Below is a small trained network, with its code and all its weights. Each question gives an input and a class and asks what happens when units are switched off, that is, made to give their printed mean instead of their output.

import numpy as np


def w(rows, s, z=0):
    codes = np.array(rows[::2]) - 128.0
    scale = np.full(codes.shape[1], s)
    scale[-1] = z or s
    return codes * scale


def norm(h):
    return h / np.sqrt((h * h).mean(-1, keepdims=True) + 1e-5)


def f(y):
    return y / 2 * (1 + np.tanh(0.7978845608 * (y + 0.044715 * y**3)))


def log_softmax(a):
    a = a - a.max(-1, keepdims=True)
    return a - np.log(np.exp(a).sum(-1, keepdims=True))


def net(x, mask):
    res = np.array(x, float).reshape(1, 6) / 4 @ E
    u = 0
    for l in range(4):
        y = f(norm(res) @ A[l][:, :-1].T + A[l][:, -1])
        res = res + np.where(mask[u : u + 4], y, B[l][:, -1]) @ B[l][:, :-1]
        u += 4
    return log_softmax(norm(res)[-1] @ U[:, :-1].T + U[:, -1])


A, B = {}, {}
E = w([
[184,135,97,122,245,166,121,40,85,42,207,36],'x0',
[163,26,206,55,123,97,108,138,94,155,122,174],'x1',
[212,114,75,77,74,228,73,102,189,154,106,195],'x2',
[189,126,187,180,148,157,169,155,124,60,99,118],'x3',
[110,121,87,78,181,32,166,64,97,50,190,194],'x4',
[81,2,159,93,229,148,62,42,73,72,115,176],'x5',
],0.0097)
A[0] = w([
[208,210,64,132,148,163,156,101,151,72,166,112,66],'0.n1',
[35,157,113,140,133,23,144,110,102,126,160,90,40],'0.n2',
[126,251,76,165,73,101,182,148,177,179,175,56,218],'0.n3',
[17,208,129,206,117,132,144,168,137,175,109,62,4],'0.n4',
],0.017,0.0023)
B[0] = w([
[110,39,126,117,1,183,66,50,89,62,131,63,199],'0.n1',
[161,99,115,122,164,61,154,236,108,129,73,202,221],'0.n2',
[172,103,113,197,76,70,81,173,179,95,81,148,254],'0.n3',
[206,92,85,130,48,173,43,162,94,34,117,104,230],'0.n4',
],0.01,0.018)
A[1] = w([
[93,207,48,119,118,115,109,140,149,202,144,87,5],'1.n1',
[172,249,95,149,116,127,136,125,231,227,186,62,189],'1.n2',
[133,134,90,87,25,219,91,158,166,228,103,168,173],'1.n3',
[46,178,77,125,166,44,150,120,111,185,156,97,12],'1.n4',
],0.019,0.0011)
B[1] = w([
[145,118,139,183,157,65,63,82,184,135,169,195,129],'1.n1',
[32,35,84,166,41,123,95,225,175,49,135,215,136],'1.n2',
[168,71,91,202,35,2,59,203,177,106,73,87,248],'1.n3',
[74,130,136,125,132,100,184,177,84,180,127,104,140],'1.n4',
],0.01,0.017)
A[2] = w([
[106,223,90,90,121,159,181,111,126,183,208,104,91],'2.n1',
[101,235,109,138,144,142,162,138,112,129,191,106,51],'2.n2',
[61,255,154,152,113,179,186,125,147,176,177,94,2],'2.n3',
[90,234,104,164,151,214,195,108,187,185,123,142,128],'2.n4',
],0.023,0.0033)
B[2] = w([
[126,96,140,142,109,127,119,135,150,106,46,250,67],'2.n1',
[137,70,88,104,162,160,156,93,182,191,105,102,3],'2.n2',
[27,146,55,127,160,116,93,148,179,132,253,158,110],'2.n3',
[29,32,54,167,164,48,99,171,242,158,119,254,123],'2.n4',
],0.0092,4.9e-05)
A[3] = w([
[91,157,162,134,133,117,178,105,127,69,154,191,33],'3.n1',
[101,111,135,131,93,247,76,130,193,226,81,154,121],'3.n2',
[167,142,114,20,5,149,132,133,162,232,138,174,65],'3.n3',
[75,224,148,140,73,146,135,163,94,114,152,127,6],'3.n4',
],0.023,0.0026)
B[3] = w([
[146,168,94,161,187,83,130,170,180,151,112,65,187],'3.n1',
[230,191,119,221,137,116,72,232,177,138,91,202,212],'3.n2',
[80,245,83,165,11,196,98,112,103,97,121,168,254],'3.n3',
[172,48,174,144,93,94,98,134,121,51,121,203,113],'3.n4',
],0.012,0.0047)
U = w([
[104,84,118,98,249,47,158,156,108,116,119,155,164],'0',
[111,163,128,116,171,140,103,106,173,148,128,186,70],'1',
[66,154,162,101,148,182,170,129,163,208,180,98,1],'2',
[89,84,106,93,168,172,120,32,112,84,172,70,177],'3',
[141,115,236,142,132,159,178,145,160,198,94,116,105],'4',
[139,95,102,154,42,122,81,159,154,118,93,126,171],'5',
[70,161,145,102,101,119,178,165,112,217,131,145,63],'6',
],0.015,0.0072)

Each question gives the input, the list of numbers given to net, and the class t.
The units are the neurons (one row each of A and B). Each row of codes is followed by its name. A weight is (code - 128) times the scale printed after its matrix; where a second scale follows, it is the last column's (A, B and U).
mask holds one flag per neuron, layer by layer. A switched-off neuron (its flag False) gives its mean, the last column of its row in B, instead of its output. The means were averaged over made-up inputs and are rounded, as every weight is.
A unit's drop is (log p(t) with every unit on - log p(t) with that unit switched off) / (log p(t) with every unit on - log p(t) with every unit switched off).
The circuit of an input: a set's keep is (log p(t) with only the set's units on - log p(t) with every unit switched off) / (log p(t) with every unit on - log p(t) with every unit switched off). Starting from the 12 units with the biggest drops (on a tie, the unit counted first), units are removed one at a time, each time the one whose removal leaves the highest keep (on an exact tie, the one counted first), for as long as the keep stays at least 0.8.
units of the circuit, in order: the units of the circuit, biggest drop first
unit that matters most: the unit with the biggest drop
top k neurons in layer l: the k neurons of layer l with the biggest drops, biggest first
drop when u is switched off: that unit's drop, to one decimal
input [3,-6,-1,-2,4,3], class 3: units of the circuit, in order : (1.n3 0.n3)
input [4,4,0,0,7,8], class 0: units of the circuit, in order : (0.n1 0.n4)
input [6,5,-3,-1,-7,1], class 3: units of the circuit, in order : (0.n2 0.n3 1.n3)
input [6,4,-2,3,-1,4], class 3: units of the circuit, in order : (1.n3 0.n3)
input [-2,5,-5,3,-6,4], class 4: units of the circuit, in order : (0.n4 1.n3 0.n3)
input [7,3,0,8,1,7], class 3: unit that matters most : 0.n2
input [-2,8,-2,7,-3,-2], class 4: units of the circuit, in order : (0.n4 0.n1 1.n3)
input [3,-5,-6,-3,5,2], class 0: units of the circuit, in order : (0.n2 1.n3)
input [0,7,1,-8,5,2], class 6: top 2 neurons in layer 1 : (1.n3 1.n4)
input [5,-1,-3,5,-5,5], class 3: top 2 neurons in layer 0 : (0.n2 0.n3)
input [7,-7,6,2,7,-4], class 3: top 3 neurons in layer 0 : (0.n1 0.n2 0.n4)
input [1,-1,6,-2,2,8], class 1: drop when 0.n2 is switched off : 0.4
input [7,4,6,-6,1,5], class 3: drop when 0.n3 is switched off : 0.1
input [8,-6,1,-6,8,8], class 3: unit that matters most : 0.n1
input [6,6,4,-4,5,4], class 3: drop when 1.n3 is switched off : 0.1
input [5,1,-4,-6,-5,6], class 0: top 2 neurons in layer 0 : (0.n1 0.n4)
